Below is a small trained network, with its code and all its weights. Each question gives an input and a class and asks what happens when units are switched off, that is, made to give their printed mean instead of their output.

import numpy as np


def w(rows, s, z=0):
    codes = np.array(rows[::2]) - 128.0
    scale = np.full(codes.shape[1], s)
    scale[-1] = z or s
    return codes * scale


def f(y):
    return np.maximum(y, 0)


def log_softmax(a):
    a = a - a.max(-1, keepdims=True)
    return a - np.log(np.exp(a).sum(-1, keepdims=True))


def net(x, mask):
    res = np.array(x, float).reshape(1, 7) / 4 @ E
    y = f(res @ A[0][:, :-1].T + A[0][:, -1])
    res = res + np.where(mask, y, B[0][:, -1]) @ B[0][:, :-1]
    return log_softmax(res[-1] @ U[:, :-1].T + U[:, -1])


A, B = {}, {}
E = w([
[131,127,135,126,131,127],'x0',
[123,141,107,125,112,121],'x1',
[74,254,92,52,208,126],'x2',
[184,58,50,108,177,63],'x3',
[131,129,131,128,129,123],'x4',
[22,53,139,143,116,80],'x5',
[127,133,126,124,122,125],'x6',
],0.013)
A[0] = w([
[2,69,136,146,77,116,133],'neuron 1',
[252,146,71,159,153,116,97],'neuron 2',
[198,32,104,110,27,141,5],'neuron 3',
[184,215,189,158,59,185,115],'neuron 4',
[216,43,87,121,136,87,75],'neuron 5',
[198,138,104,110,91,230,37],'neuron 6',
[128,147,211,245,14,158,99],'neuron 7',
],0.0082,0.0023)
B[0] = w([
[138,95,195,255,124,57,233],'neuron 1',
[135,39,147,171,21,71,211],'neuron 2',
[191,248,193,79,159,101,236],'neuron 3',
[128,9,63,173,43,64,224],'neuron 4',
[84,200,6,78,119,225,228],'neuron 5',
[238,157,216,164,124,68,189],'neuron 6',
[50,207,92,52,200,200,247],'neuron 7',
],0.0083,0.011)
U = w([
[159,40,155,213,99,53,105],'0',
[95,128,84,133,106,176,255],'1',
[113,247,130,78,168,161,19],'2',
],0.014,0.0085)

Each question gives the input, the list of numbers given to net, and the class t.
The units are the neurons (one row each of A and B). Each row of codes is followed by its name. A weight is (code - 128) times the scale printed after its matrix; where a second scale follows, it is the last column's (A, B and U).
mask holds one flag per neuron, in row order. A switched-off neuron (its flag False) gives its mean, the last column of its row in B, instead of its output. The means were averaged over made-up inputs and are rounded, as every weight is.
A unit's drop is (log p(t) with every unit on - log p(t) with that unit switched off) / (log p(t) with every unit on - log p(t) with every unit switched off).
The circuit of an input: a set's keep is (log p(t) with only the set's units on - log p(t) with every unit switched off) / (log p(t) with every unit on - log p(t) with every unit switched off). Starting from all 7 units, units are removed one at a time, each time the one whose removal leaves the highest keep (on an exact tie, the one counted first), for as long as the keep stays at least 0.8.
units of the circuit, in order: the units of the circuit, biggest drop first
k most important neurons: the k neurons with the biggest drops, biggest first
drop when u is switched off: that unit's drop, to one decimal
input [-3,1,-4,-6,-7,3,7], class 1: 2 most important neurons => neuron 7; neuron 2
input [-8,-4,1,-1,-1,-3,5], class 0: units of the circuit, in order => neuron 7
input [-5,8,3,1,-5,-3,-8], class 0: 4 most important neurons => neuron 7; neuron 5; neuron 3; neuron 2
input [-3,7,-1,-7,2,-6,-2], class 1: units of the circuit, in order => neuron 7; neuron 4
input [5,5,-5,4,2,2,7], class 2: units of the circuit, in order => neuron 3; neuron 5
input [7,-6,-7,-6,7,-1,-5], class 2: 3 most important neurons => neuron 7; neuron 3; neuron 2
input [4,8,-5,-3,7,-4,-8], class 2: 4 most important neurons => neuron 7; neuron 1; neuron 3; neuron 6
input [-4,8,6,3,-1,6,-7], class 0: 4 most important neurons => neuron 7; neuron 5; neuron 1; neuron 3
input [-1,8,6,0,7,-6,-6], class 0: units of the circuit, in order => neuron 7; neuron 5; neuron 2
input [-4,4,-1,-6,6,-4,-2], class 1: units of the circuit, in order => neuron 4; neuron 7
input [-7,-2,-7,-3,-4,4,-1], class 2: units of the circuit, in order => neuron 7; neuron 3
input [0,0,-5,-4,-7,-4,1], class 2: 3 most important neurons => neuron 7; neuron 1; neuron 3
input [7,5,0,4,-8,-5,-3], class 0: 3 most important neurons => neuron 2; neuron 7; neuron 6
input [0,-6,-3,8,-7,-5,-6], class 1: units of the circuit, in order => neuron 5
input [-4,4,5,-7,6,-1,-3], class 1: 2 most important neurons => neuron 4; neuron 3
input [-2,4,6,-8,-5,-4,7], class 1: 3 most important neurons => neuron 4; neuron 3; neuron 1
input [5,-4,-8,-6,-6,4,0], class 2: 2 most important neurons => neuron 7; neuron 3
input [7,7,-2,1,-8,-4,1], class 0: 2 most important neurons => neuron 7; neuron 2
input [8,3,-7,3,6,4,-6], class 2: 2 most important neurons => neuron 3; neuron 5
input [-7,-6,4,-7,6,4,6], class 1: units of the circuit, in order => neuron 3
input [-7,3,3,0,3,-8,-8], class 0: drop when neuron 7 is switched off => 0.0
input [1,1,-7,-1,6,-3,3], class 2: drop when neuron 3 is switched off => 0.3
input [6,-7,5,-5,-1,-7,-4], class 0: drop when neuron 4 is switched off => 0.4
